Each row comes from the steps of one walk. Every step used is in the known rows, and no mark comes twice. Write the walk behind each row, first mark first.
Each row is shifted at random along 7 fixed directions that mean nothing.
Known rows:
duze > zusul > mobak > talut > tupig: [-264  -23  -29 -215 -118   42    2   -8  -51 -282   33   70 -110  202
  525 -126 -117   42  293  193    4   35  -19   36  -23  -87   49 -366
  113   39  -96  111   36   10   37  -13 -364  275  -98 -329   26    4
  232  -36   44  336 -175  -93 -506  152]
duze > zusul > gati > duzis > popa: [ 102  -71   74   26 -177  312 -131  210  -38   16   79    2  461 -104
 -125  234 -157  124   50   34  179 -146  -85  211  -58   10 -195   62
  291   26  171  -53 -105  105   77   -8 -245 -329 -128  276  178 -183
   18   14  -83  105  -48 -121  132   27]
tupig > fesu > duzis > gati: [ 129  115  304  153  201  -99  175  172  137 -182  135 -150  152  100
 -228   30  156   18 -192 -185   20   40   79 -412  -81 -132  134  -82
  139   66   18  -36 -105   33 -115   50 -120 -100 -233  -44  194 -163
 -184  -58  -44 -200  120  -63   66  -72]
fesu > duzis > gati > tupig: [ 276   40  -69 -104   16  394 -382   76   35   78    0  112  197  -39
   -3  384  -61  -38 -184  129   64 -176 -136  362   90  503 -109  242
 -219 -139  378  178 -106  124  179    9   76 -151  -61  302  -34   17
 -243 -164   42 -258  468 -132  472  225]
gati > duzis > popa > duze > zusul: [-254  -91 -225  376  -46  207  -56  371  -74 -131  -79   60  331  -60
   99   27 -247    3  385  -84  171 -200  168  327  -92  -50 -387  352
   37 -336  -79  -80 -150   58  223  -33 -338 -205  -26  260 -245 -268
  369  250  229   46 -103   23   17   86]
gati > tupig > popa > duze: [ 181  -65  110  428   10  289  223  374  -14 -133 -169 -160   75  366
    0 -124  264  -82   -8 -371  -72   58  -46   13   51 -505   62  129
  172 -101  184   39  -33   95   39  251 -420 -197 -275  419  167 -290
  128   20   55  -33 -428   20 -342 -113]
zusul > fesu > tupig > popa > gati: [ 104   19  -67  191  -80  -57   33  146   35   54   -9 -172   33  105
  167   91 -185  -61   66   34  -80 -161  -97  145  -58  -95  -45   98
  236 -130  -50   -7   47    6   -8   34   57 -220   69  386   28    8
   84   79   24  -53   -4   44  -69   80]
menos > talut > duze > zusul > popa > duzis: [-256 -262 -376  300 -128 -299  114   46  -88   16  -56  -74   66 -128
   56 -165 -225  -67  375 -181  119 -275   26  207 -128 -291 -147  319
  -63 -130 -561  -29   22 -101  106 -159  126 -216  340  257 -368  195
  119  363   96 -145 -128  177  -99 -143]
gati > tupig > popa > duzis > mobak > talut: [  71  -37   12  -27 -142  190  -85  -93  -32  -11  -50 -113 -135   27
 -168  -13  -49 -342   96 -235   25   11 -124  -73   13 -176 -175  -30
  -82  182  -86  -42  -37  -77  -87   50    2  -21 -174   -4   17  230
  -70   77    3  -41 -241 -194  -39 -111]
popa > gati > duzis > mobak > talut > duze > zusul > fesu > tupig: [-244  208  -64  115  114 -259  -84  117   46 -112   16    0   89  -74
   63  272  -15 -120  -29  148   42 -182  283  209  -58  171 -127  160
  -38 -201  -11   74 -162  150  132  -92 -138  -77   50  -52 -122 -156
  -38  -82   18 -202  126   63  262  227]
menos > talut > tupig > fesu > duzis > popa > gati: [ 171  -25   28  332   54  373  -59  389 -172  -74  -46  -41  228  -12
  349  132 -251   18  159  320   85   58   74  201 -101 -120  -44   84
  159 -328   84  -40 -114   33  144   90 -170  -62 -111  586  -48   47
  185    2   98  102   65   29  -75   18]
talut > tupig > fesu > duzis > gati > popa > duze > zusul > mobak: [ -86  150  147  387  237  240 -150  545  -62 -110 -270  192 -160 -129
 -176  -21   39 -238 -130   -6   79  164  213  566   65   96 -397  363
 -138 -569   78    6 -371  275  134  -61 -371 -248 -144  170 -195 -259
   -5  117  259  -52  153   95  409  119]
fesu > duzis > mobak > talut > popa: [-356 -122 -118 -310 -362 -384   22 -330  -24 -206  193   43 -156   97
  198 -250 -304  -88   49 -203  -52   77 -141 -522   -5 -118  -94 -454
 -179  425 -391 -161    2 -194 -135  -70  324  335  -12 -677   28  469
  226  100   40  216 -288 -239 -177  -78]
fesu > gati > popa > talut > duze: [ 341  -72 -389  289 -114  155 -179  104 -146  268  -68   87  -99 -134
  354  133   91 -133  -86  188   62   16  -53  436   69  112   90  280
 -309 -104  242  233   87   35  191 -190  371  -10  203  672  -50  119
 -195  -67 -189 -285  160  122  207   98]
duzis > mobak > talut > tupig: [-538  -19 -180    9  -27  -45 -191  -10   58 -284  208  214 -266   86
  294   34 -209 -279  131 -108 -103   40  206 -147  136  337 -399  -21
 -443   35 -109  -31  -71   19  116 -212   60  508 -354 -539 -273  293
  186 -171  232  -83  164  -72  127  363]
popa > talut > duze > zusul > mobak > duzis > gati > tupig > fesu: [ -67   -9   -9    1  122  481 -274  156  -20  -91 -177  344  -77 -137
   84  -87 -242   12  273  202   33  274  -35  512   57  129 -385   57
 -233 -336  -42  -41 -200  -20   -7    5 -217  177 -218  -79 -365  -71
  108  182  380  292  169   35   55   20]
duze > zusul > popa > gati > duzis > mobak > talut > tupig > fesu: [ 102   36  138 -184  -84  175 -313 -208    1  241  -21  170 -290 -400
 -527  -47 -226 -254 -224  -69  -36  279  -28  -41   99  167 -546   13
 -376  166  -72 -319 -271  -46   14 -155  323   83 -120 -326 -104  277
 -416   84  303   18   32 -126  521 -222]
menos > talut > duze > popa: [  98 -171   50   76 -267 -135   41  -72  -33   64 -138  -35  -66  -60
   -1 -367  100  -99 -132 -168  -20  302  -32 -295   91 -418  -21 -182
 -106  268 -174 -193    2  -41  125   13  236   -1   79  -34  150  172
 -172  183    8  -11 -441 -132 -128 -329]
gati > tupig > popa > fesu > duzis > mobak: [ 601  103  161 -115 -222  173  -10   25  -80   42  128 -376  298  -87
   23  311   23   19 -227  148  173 -147 -158  -59 -130 -178  304 -192
  305   81  282  137  -51   13    4  192 -221 -296   15  480  543  -14
 -176 -147 -165   26 -217 -177 -209 -124]
zusul > mobak > talut > popa > duze: [-425 -149 -184  464   -4 -366  291   20   48 -182  -33  -93 -399  259
   83 -210  233 -245   48 -554 -156   23   90 -221   53 -302 -107  102
 -159  126 -231  -47   69   46  -83 -130   76  197  -46 -225  -76  108
  224  112  -73 -198 -322   92 -126   31]
gati > popa > duzis > mobak > talut: [ -85  -40  -71 -261  -95 -164   76 -342  -15   24   38 -166  -89   60
  -35  -12  120 -101  209 -127   21 -148  -86 -201  -95  -27  234 -208
  119  283 -158   89  196 -123 -284   17  108   92   87 -236  106   75
   -7   -5 -265   40 -160 -175 -252    1]
mobak > duzis > gati > popa > talut: [ -32  -92 -269  253  -48 -199    2  -40    4  227  129 -280   51   26
 -262  303  158 -126   18 -255  -70 -402   17  -96  -37   76   52  305
   39  186   55   34  141   -5   54  -46  231 -229   66  283    3  205
  -79 -175 -339 -440    8  154   11  138]
duze > popa > duzis > mobak > talut > tupig > fesu > gati: [ -20  153   35  156   54  161  138  182   15 -352  193  -55  144  173
  357  140 -299  233   79  213   -7 -102   64 -166 -186  -61   87 -215
  182 -231   34  -25  -65   32  107   67 -299  131 -159   43  -64   33
  360  -83  -17  273  114  152 -359  126]
popa > talut > tupig > fesu: [ 119 -108 -112 -285  -12 -205  -99 -391   43  279   81   16 -338 -231
 -116 -240  -45  -35  -58   15 -184  155 -130 -217   80  159  100  -75
 -300  249 -175  -77  149 -196  -55 -104  524  204   92 -229 -109  294
 -342  -92  175  -97  141   61    2 -181]
duzis > popa > duze > talut > tupig > fesu > gati: [  68  -24   84  -11   77  186 -147   -1    7   79 -192  195 -134 -171
  289 -279 -311  119  104  429  -19  373 -118   81   11   43  -47  -87
  -92 -243 -117 -142   74  -48   70   22  296   64  112   77 -271  129
  107  176  241  228  130   50   50 -145]
fesu > gati > tupig > popa: [ -55   30   53 -315 -209   46  -28   -7   86 -277   95  114  262  438
  130 -116 -258  266  -35  -95 -143  -19 -251 -198   13  -39   24 -391
  162   40  -59  -16  -55  -80 -114  305 -111  126 -258 -291   58  -37
  317    1  197  389 -152  -83 -374   47]
tupig > fesu > duzis > gati > popa > talut > menos: [ 181   32   57 -132  129 -161  224  -20 -149  250   76 -105 -191    0
 -194 -171  269   74 -236  -67  -60   82  -47 -242   31 -131  325   24
  -53  212  115   40   87 -124   30   76  110 -132  123   95   97   49
 -115 -195 -185  -70   -8  109 -107 -235]
zusul > mobak > duzis > popa: [ 184 -275   49  -81 -129  580 -289   86  -83  212 -351  180  -84 -272
  143  -17 -218 -195  473  350  165  100 -275  795   98   90 -191  279
  103 -105   96  122  187    4    5  -62  -69 -426  201  403  -80  304
  -38  242 -121  -24  151 -165  257   82]
duzis > popa > duze > talut: [ 341 -158 -109  183 -366  447 -264  -46  -47  211  -23   46   15 -238
  115   92 -211 -180  -66  109  249  207 -114  137  185  -71 -501   25
 -134  120  149 -171   -7    2  181 -220  145  155 -116  448  239  127
 -117  220  158   50 -230 -238  267  -64]
tupig > fesu > gati > popa: [-217  -33  -65  145   11   27  123  421   81 -153   13  -57  189  232
  233  -40 -293  306  204   53  -68 -173   15  136  -59  -56   12   36
  143 -240  -11   -9  -94   34  127  159 -292 -389  -78  113 -200  -50
  429  -20 -120   21   -9  221 -336  129]
popa > duze > zusul > fesu: [  18 -144 -183 -242 -119  -76    9 -171   23  299 -175   -1  -20 -254
  329 -136 -167  148  379  339  232  -81  -98  541    0  118    8   22
  155  -76 -115   81  229  -75 -137 -204  -16 -108  465  207    0 -332
  -87  312  -41  161   23  -51   -9  -40]
fesu > gati > duzis > mobak: [ 314   93  273 -340  -51  -92 -172 -136   16   52   25 -195  248  -24
 -109    6  284   83 -167  149   93  101 -190 -104 -121  -65  432 -359
  274  221   56  156  115   11 -292  227   46 -239  102  -85  424 -249
 -238    3 -174  109 -147 -364 -198 -148]
mobak > duzis > popa > fesu > gati > tupig: [ 605   56  181  -98 -247  272 -198 -411   98  191  128 -250  228 -130
 -388  486   84   82 -528 -156   37 -122 -285 -358  -74   91  -43 -118
   44  407  434  -53 -105   56  116  157  301 -113   32   99  510  200
 -477 -138  -76 -171 -118 -234  285 -149]
zusul > duzis > popa > duze > talut: [-165  -42 -200  402   93 -231  216    3  113   29  192 -118  134   50
 -172  383  302   16  -37  -83    7 -420  312  -16   62   79   23  371
  197   38  106   37  226  163  131 -283  -71   61    7  268   99  -78
   19 -121 -312 -414  102  306  182  327]
duzis > mobak > talut > duze: [-247   64  -78  428   16   79  129  243   45 -444  218  139 -111  249
  366  134  231 -268    5 -244   47  141  366 -154   95  -98 -198  -61
 -250   75  143  117 -127  112   27 -245 -306  586 -525 -176  104 -134
   93 -138  -49 -145  -74  -66   17  329]
tupig > fesu > duzis > gati > popa > duze: [  56  -80  -31  364  277  128  -71  252   -1  285 -411   78 -234 -199
 -264 -164  122 -240   30 -159  -33  133   13  385   91  122 -125  591
 -307 -362   22  -22  -23   70   -3  -24  285 -410  181  382 -371  -25
 -136  153   15 -412  250  123  519 -100]
gati > popa > fesu > duzis > mobak: [ 196   73  -52  -72 -122 -232   43  -62   -3   46  214 -358  218 -138
   12  331   47   46 -124   49  122 -328   20 -122 -156   87  298  -50
  174   58   91  150   23   12  -37   33    4 -235  178  197  326   27
  -69 -162 -266 -170  -12  -58  -87   72]
menos > talut > popa > duze > zusul > gati > duzis: [-103 -104  -26 -110   96 -232  -63   56  -47  125 -190   66  206   76
 -100 -183  212  180   43   -1   -5    2  -55  272  -12  -31  221    0
  150   -4  -74   63   69   21 -147   49  -36 -208  245  -48  -86 -303
  -27   58 -142   65   36   43 -100 -135]
zusul > popa > gati > tupig > fesu > duzis: [  93  137   88  -85  193  -44  -29   56  161  -92   82  128   72  123
 -425  188   11   36 -403 -176  -96 -104   70    6  107  321  -96  130
 -198 -109  118   60 -263   72  -10   32  -25   -5 -170 -185  -32   31
 -258 -149  144 -241  442   87  434  159]
tupig > fesu > gati > duzis > mobak: [  20  113  396 -326  257 -195  -71    2   75  -35  -87  -33   89   25
 -243 -265  308  109  -60  116  -47  270  -21  -92  -68  -14  404 -286
  196   25  -95   78   79   -7 -350  278  -56 -214   -5 -384  116 -333
 -102  -14  -31  137    8 -196 -185 -149]
tupig > popa > gati > duzis > mobak > talut: [ -80  -10  -88 -182   11   57  -36    2  -42   13  -55  -47   34  169
  159   42   11  -50  389  154  -23 -122  -49  210  -52   23  196  -87
  216   34  -20  135  207  -87 -249   73 -152  -22   16   27  -59  -15
  201  -21 -313  101   10  -57 -307  127]
menos > talut > tupig > fesu > duzis: [ 216   -1 -179 -131 -154 -357 -128 -242  102   64  223 -124   66 -183
 -235  158 -177  -60 -349 -118  -30 -162  -22 -353   31   95   21   31
 -403  275 -135  -37 -169 -117   97 -129  420   22  104  -87  -21  545
 -468  -69   22 -506  215   88  287 -142]

Which walk is each row?
[ -63   14   79    1  139  -53  242   82  -80   51    4   44 -135   23
   -5 -281  125  170  -87   -6   -5  218   53 -232   77 -248   81  -22
  -99   34   -2 -103   29  -71  118   15  -55   46   65  -69  -59  -41
  195   44   -3  134  -94  104 -161 -222]
tupig > fesu > duzis > gati > popa > duze > talut > menos
[ -92   33  -10   14   23 -455   47  -92   39   39  -37   14  -79  -34
   27   15   11  -50 -202   33  -29  -31  180  -50   32  111  -38   49
  -42  -23  -81   22  -63    6  160  -35   93   16  137  -76    6   78
 -167 -185  117 -257   21  128  213   46]
menos > talut > duze > zusul > popa > fesu > tupig
[-135  -81  -42  169  -16   13 -100  -95  106   65 -112   64  -39   40
 -309  -66   40 -146   10 -238 -104   51  -10 -148  141  -81 -289  153
 -132   55 -120 -211   56  -11   64  -21  211   91  -63 -104 -187  167
   57  175  133 -105  -98   39  119  -47]
mobak > duzis > gati > tupig > popa > duze > talut
[  99   21   87 -306   87  135  -39  -87 -106  241 -117  309 -228  -78
  -17 -229   54   70 -220  198   40  325  -88  161  258  113  -80   23
 -247  -15  151  -32   77  -62   57  -61  108  176  131  -17  -69  -14
  -24   34  110  213  162    0  274 -153]
zusul > fesu > duzis > gati > tupig > popa > duze > talut > menos
[-238  168 -214   57  222 -260  302  -27   39  -67  289 -192 -171  145
   30  293  202   13   -6 -110 -151 -388  230 -231  -54  114  226  211
 -128  114  118  143   65  -11  142  -79  -56  112   57  -79 -180  136
  143 -254 -329 -325  229  271  -90  216]
popa > gati > tupig > fesu > duzis > mobak > talut > menos
[ 151  117  385 -110  154  209  234   61   18   10 -112   33  238  157
 -203  109  342  208  -55   68  114  -37  106  180    6  -39  167  -90
  540  -37  391   64   40  131 -166   82 -617  -45  -67   69  376 -706
 -138  -93 -159  264  -48  -24  -11   34]
mobak > duzis > gati > tupig > popa > duze > zusul > fesu
[ 117   32  194   28   55  163 -127 -143  -24  123 -306  135 -287 -131
 -220 -173  101 -160 -157  -75   13  401 -127   79   49  -64 -148  -16
 -189  -47  -40  -85  -71   34 -267   36  267   67   36 -132   19   20
 -197  217  104   76 -148 -105  309 -224]
zusul > duzis > mobak > talut > tupig > fesu > gati > popa > duze
[ 276  147 -162 -264 -242 -286 -134 -308   -7  270  117  -29   78 -219
  -56  359   15   -9 -414  201   87 -258   -1  118   37  326   69   13
  -28  157  225  136  -42   57  145 -164  245  -40  250  164  286  -31
 -484 -237 -100 -219   84   11  399  121]
gati > popa > talut > duze > zusul > fesu > tupig
[-109  -52   32  -36  249 -135  319 -104   36   35    1  -90  -58  -13
   63    8  263  277  281  310 -192 -181  115    5  -64  -62  595   56
  365  -56   21   98  377   34   32   -6 -179  -26  217   39 -112    9
  122 -209 -336   -3  117  411 -434   88]
zusul > mobak > duzis > popa > duze > talut > tupig > fesu
[-136   55  -78 -348   24 -144 -106 -352   -8  183   67  281 -547 -215
 -192 -111  -71 -259 -252 -145  -25  195   63 -160  231  476 -379   70
 -616  233   30  -82  -18 -152   43 -261  422  371  120 -562 -149  437
 -136  -50   77 -126  375 -101  617   40]
duze > popa > fesu > duzis > mobak > talut > menos
[-122  112   82  205   85   27  157  253  -34 -157 -101    1  156  109
   40 -155    8  185   32  -50   -3    0  164  -81 -138 -178   17  -27
  178 -264   10  -90 -176   89  153  138 -300  -93  -15  -28  -53 -431
  224   76  192  229 -206   88 -248  -54]
talut > tupig > fesu > gati > popa > duze > zusul
[  68   41  -91  -62  -57  463  -49  157 -180  -64   25  151 -172  118
  349   13 -234  -78  114  123   84   68 -124  258   64  -23 -189   45
 -199  -59  194   97  -37  -86  146    5 -216   95  -94  196 -151  198
  289    7    9  199   69  -38  -56   34]
fesu > gati > tupig > popa > duzis > mobak > talut > menos
[ -47 -118 -133  -97 -142   18  -91 -335   57   84  187  152  -74 -319
 -114   36 -304  106    6   68  -32   41  -39 -129   69  112 -290    4
 -216  127 -193 -243   24  -89   17 -261  313  347  -26 -207  -99  330
  -74   94  226   68   65  135  200  -76]
zusul > duzis > popa > duze > talut > tupig > fesu
[-150  -38   37 -149  141   37  -66 -155  153  163 -199  159 -129 -207
 -263 -199 -111   85  123  -36 -119  115  -95  148   37  230 -176  117
  -89 -140 -177 -162  -25  -18 -101    7  252  -15   38 -204 -352 -158
  -72  179  276  104  141   82  236 -107]
duzis > popa > duze > zusul > gati > tupig > fesu
[ -62   36 -211  149   -8 -207  -80  -75  -15   85  181 -222   12 -290
 -174  225  -89  -72  -24  -82  -56 -350   22  -61 -192  186   80  279
 -117 -125 -169   -9   13   29   66  -63  403 -249  214  143 -219  224
    7  -31  -39 -240  164  134  111   44]
talut > tupig > fesu > gati > popa > duzis > mobak
[ 527   67  360 -345 -204  437 -263 -403 -113   66  -43  177  -51 -174
 -131 -100 -172  -99 -305   61   99  564 -311 -380  -20  -29 -210 -537
  -48  264   46 -221 -170 -135 -287   84  414  475 -171 -249  419  134
 -351  170  372  502 -118 -548  276 -315]
mobak > talut > tupig > fesu > duzis > popa > gati
